Below are the code and all the weights of a small trained network. Each question names an input and a class and asks about switching units off, where a switched-off unit gives its printed mean instead of its output.

import numpy as np


def w(rows, s, z=0):
    codes = np.array(rows[::2]) - 128.0
    scale = np.full(codes.shape[1], s)
    scale[-1] = z or s
    return codes * scale


def norm(h):
    return h / np.sqrt((h * h).mean(-1, keepdims=True) + 1e-5)


def f(y):
    return np.maximum(y, 0)


def log_softmax(a):
    a = a - a.max(-1, keepdims=True)
    return a - np.log(np.exp(a).sum(-1, keepdims=True))


def net(x, mask):
    res = np.array(x, float).reshape(1, 6) / 4 @ E
    u = 0
    for l in range(2):
        y = f(norm(res) @ A[l][:, :-1].T + A[l][:, -1])
        res = res + np.where(mask[u : u + 15], y, B[l][:, -1]) @ B[l][:, :-1]
        u += 15
    return log_softmax(norm(res)[-1] @ U[:, :-1].T + U[:, -1])


A, B = {}, {}
E = w([
[149,102,86,3,149,133,110,44,151],'x0',
[152,108,180,117,2,93,144,104,152],'x1',
[107,68,91,131,106,202,218,159,184],'x2',
[129,127,128,126,128,130,127,130,126],'x3',
[127,128,127,128,127,129,127,127,128],'x4',
[130,130,125,127,126,128,129,131,127],'x5',
],0.0074)
A[0] = w([
[110,178,177,228,128,112,125,162,101,151],'0.n1',
[184,160,160,139,98,84,100,75,130,58],'0.n2',
[108,111,54,149,195,178,159,139,104,130],'0.n3',
[138,110,117,51,142,122,97,77,153,86],'0.n4',
[168,116,198,115,9,66,131,93,142,82],'0.n5',
[145,89,144,97,93,94,141,90,135,45],'0.n6',
[116,81,132,195,123,170,211,204,170,116],'0.n7',
[135,119,114,2,149,136,128,58,155,146],'0.n8',
[122,71,91,79,132,194,194,97,178,38],'0.n9',
[156,115,105,62,142,111,116,103,147,90],'0.n10',
[150,130,120,107,85,134,164,144,132,61],'0.n11',
[104,148,115,131,203,79,61,125,73,124],'0.n12',
[149,152,172,142,62,131,130,159,144,4],'0.n13',
[114,88,159,123,44,101,161,101,140,68],'0.n14',
[145,151,129,106,132,72,70,98,134,75],'0.n15',
],0.0068,0.0039)
B[0] = w([
[156,148,111,3,154,163,121,169,214,254],'0.n1',
[89,98,124,85,152,87,104,154,72,190],'0.n2',
[59,110,95,82,177,61,89,167,65,207],'0.n3',
[136,124,148,190,84,167,172,120,33,196],'0.n4',
[27,44,81,83,138,68,94,170,86,249],'0.n5',
[147,157,86,128,51,96,157,164,160,162],'0.n6',
[77,135,120,142,96,130,159,38,14,244],'0.n7',
[191,90,32,116,119,158,99,81,106,242],'0.n8',
[154,128,132,126,123,76,68,212,234,194],'0.n9',
[83,112,161,198,148,143,189,124,72,180],'0.n10',
[146,133,139,168,151,125,140,76,167,146],'0.n11',
[187,172,186,168,135,145,170,114,166,220],'0.n12',
[106,67,171,148,177,131,101,96,162,163],'0.n13',
[230,211,164,183,136,173,150,88,180,188],'0.n14',
[140,132,134,144,99,131,171,138,45,189],'0.n15',
],0.0057,0.0065)
A[1] = w([
[151,181,85,110,223,128,118,141,110,109],'1.n1',
[253,208,154,170,167,211,144,131,117,88],'1.n2',
[176,96,173,181,68,244,166,62,146,113],'1.n3',
[142,167,219,128,147,66,106,205,169,103],'1.n4',
[221,238,149,99,169,200,148,99,135,98],'1.n5',
[115,158,205,82,174,61,101,175,200,96],'1.n6',
[134,152,202,119,159,38,73,214,194,55],'1.n7',
[111,189,116,154,199,126,141,137,72,122],'1.n8',
[172,155,134,210,165,119,24,60,103,4],'1.n9',
[88,134,249,220,78,111,142,121,149,63],'1.n10',
[149,103,67,55,138,158,100,154,216,80],'1.n11',
[207,101,73,29,105,233,33,84,112,2],'1.n12',
[39,68,115,188,104,39,123,143,122,102],'1.n13',
[82,90,91,94,113,144,149,111,125,100],'1.n14',
[153,117,162,146,54,184,193,75,168,56],'1.n15',
],0.0062,0.0027)
B[1] = w([
[175,92,198,201,33,102,145,83,176,249],'1.n1',
[254,142,128,221,197,220,188,96,180,207],'1.n2',
[100,144,193,113,114,46,123,111,206,206],'1.n3',
[136,100,89,58,109,132,53,206,198,244],'1.n4',
[205,170,162,227,138,176,175,95,176,211],'1.n5',
[133,113,180,63,84,192,106,201,165,231],'1.n6',
[109,117,120,23,155,213,68,218,141,247],'1.n7',
[140,173,98,105,36,170,175,118,165,253],'1.n8',
[75,90,107,126,159,101,219,61,65,175],'1.n9',
[25,58,209,137,243,98,79,65,97,194],'1.n10',
[196,51,72,198,162,83,55,118,151,185],'1.n11',
[19,202,225,140,165,128,143,194,144,228],'1.n12',
[133,222,152,127,188,180,162,131,105,253],'1.n13',
[150,183,150,153,167,134,75,159,125,212],'1.n14',
[156,172,180,173,102,60,110,114,144,194],'1.n15',
],0.0056,0.004)
U = w([
[197,194,173,138,134,210,132,189,218,101],'0',
[69,103,169,26,118,135,55,214,127,163],'1',
[36,209,92,148,156,182,212,180,66,17],'2',
[54,143,223,199,108,75,158,85,155,246],'3',
[193,158,125,203,168,169,197,34,76,88],'4',
[128,100,113,96,46,59,98,80,5,122],'5',
[128,62,38,151,205,131,65,142,144,232],'6',
[181,90,93,153,28,67,103,100,235,33],'7',
],0.015,0.0014)

Each question gives the input, the list of numbers given to net, and the class t.
The units are the neurons (one row each of A and B). Each row of codes is followed by its name. A weight is (code - 128) times the scale printed after its matrix; where a second scale follows, it is the last column's (A, B and U).
mask holds one flag per neuron, layer by layer. A switched-off neuron (its flag False) gives its mean, the last column of its row in B, instead of its output. The means were averaged over made-up inputs and are rounded, as every weight is.
A unit's drop is (log p(t) with every unit on - log p(t) with that unit switched off) / (log p(t) with every unit on - log p(t) with every unit switched off).
The circuit of an input: a set's keep is (log p(t) with only the set's units on - log p(t) with every unit switched off) / (log p(t) with every unit on - log p(t) with every unit switched off). Starting from the 12 units with the biggest drops (on a tie, the unit counted first), units are removed one at a time, each time the one whose removal leaves the highest keep (on an exact tie, the one counted first), for as long as the keep stays at least 0.8.
circuit, biggest first: the units of the circuit, biggest drop first
top k neurons: the k neurons with the biggest drops, biggest first
top k neurons in layer l: the k neurons of layer l with the biggest drops, biggest first
input [-4,0,-6,2,5,2], class 0: circuit, biggest first : 0.n12, 0.n1
input [-6,3,2,-6,1,-1], class 3: top neuron : 0.n7
input [0,6,8,7,6,7], class 3: top 3 neurons : 0.n1, 0.n7, 0.n8
input [5,0,1,5,-5,-5], class 6: top 2 neurons in layer 1 : 1.n1, 1.n8
input [-3,7,0,1,6,7], class 1: top 3 neurons in layer 0 : 0.n5, 0.n8, 0.n4
input [0,-7,-7,-3,8,-2], class 0: top 3 neurons : 0.n7, 0.n8, 0.n4
input [-4,8,0,6,8,6], class 1: top 3 neurons in layer 0 : 0.n5, 0.n8, 0.n4
input [8,1,3,0,7,7], class 7: top 4 neurons : 0.n5, 0.n9, 0.n4, 0.n3
input [0,0,7,3,5,7], class 2: top 4 neurons in layer 0 : 0.n7, 0.n1, 0.n3, 0.n8
input [8,0,-8,0,3,7], class 4: top 2 neurons : 0.n5, 0.n12
input [-6,1,8,-3,5,-2], class 3: top 2 neurons : 0.n5, 1.n3
input [-1,-6,0,-5,6,0], class 0: top 4 neurons in layer 0 : 0.n5, 0.n12, 0.n8, 0.n7
input [0,5,-4,-7,0,-6], class 1: top 2 neurons in layer 0 : 0.n7, 0.n8
input [-7,-4,-1,-5,0,-8], class 0: circuit, biggest first : 0.n1
input [0,6,5,2,1,-7], class 3: top 4 neurons : 0.n1, 0.n8, 0.n7, 1.n10
input [-2,7,0,-8,7,8], class 1: top 2 neurons : 0.n5, 0.n8
input [1,-3,8,-3,4,-3], class 6: top 3 neurons in layer 0 : 0.n9, 0.n4, 0.n10
input [-2,-4,0,3,7,8], class 0: top 2 neurons : 0.n5, 0.n12
input [0,4,-8,1,7,2], class 1: top 2 neurons : 0.n7, 0.n8
input [6,3,0,-4,4,6], class 5: circuit, biggest first : 0.n4
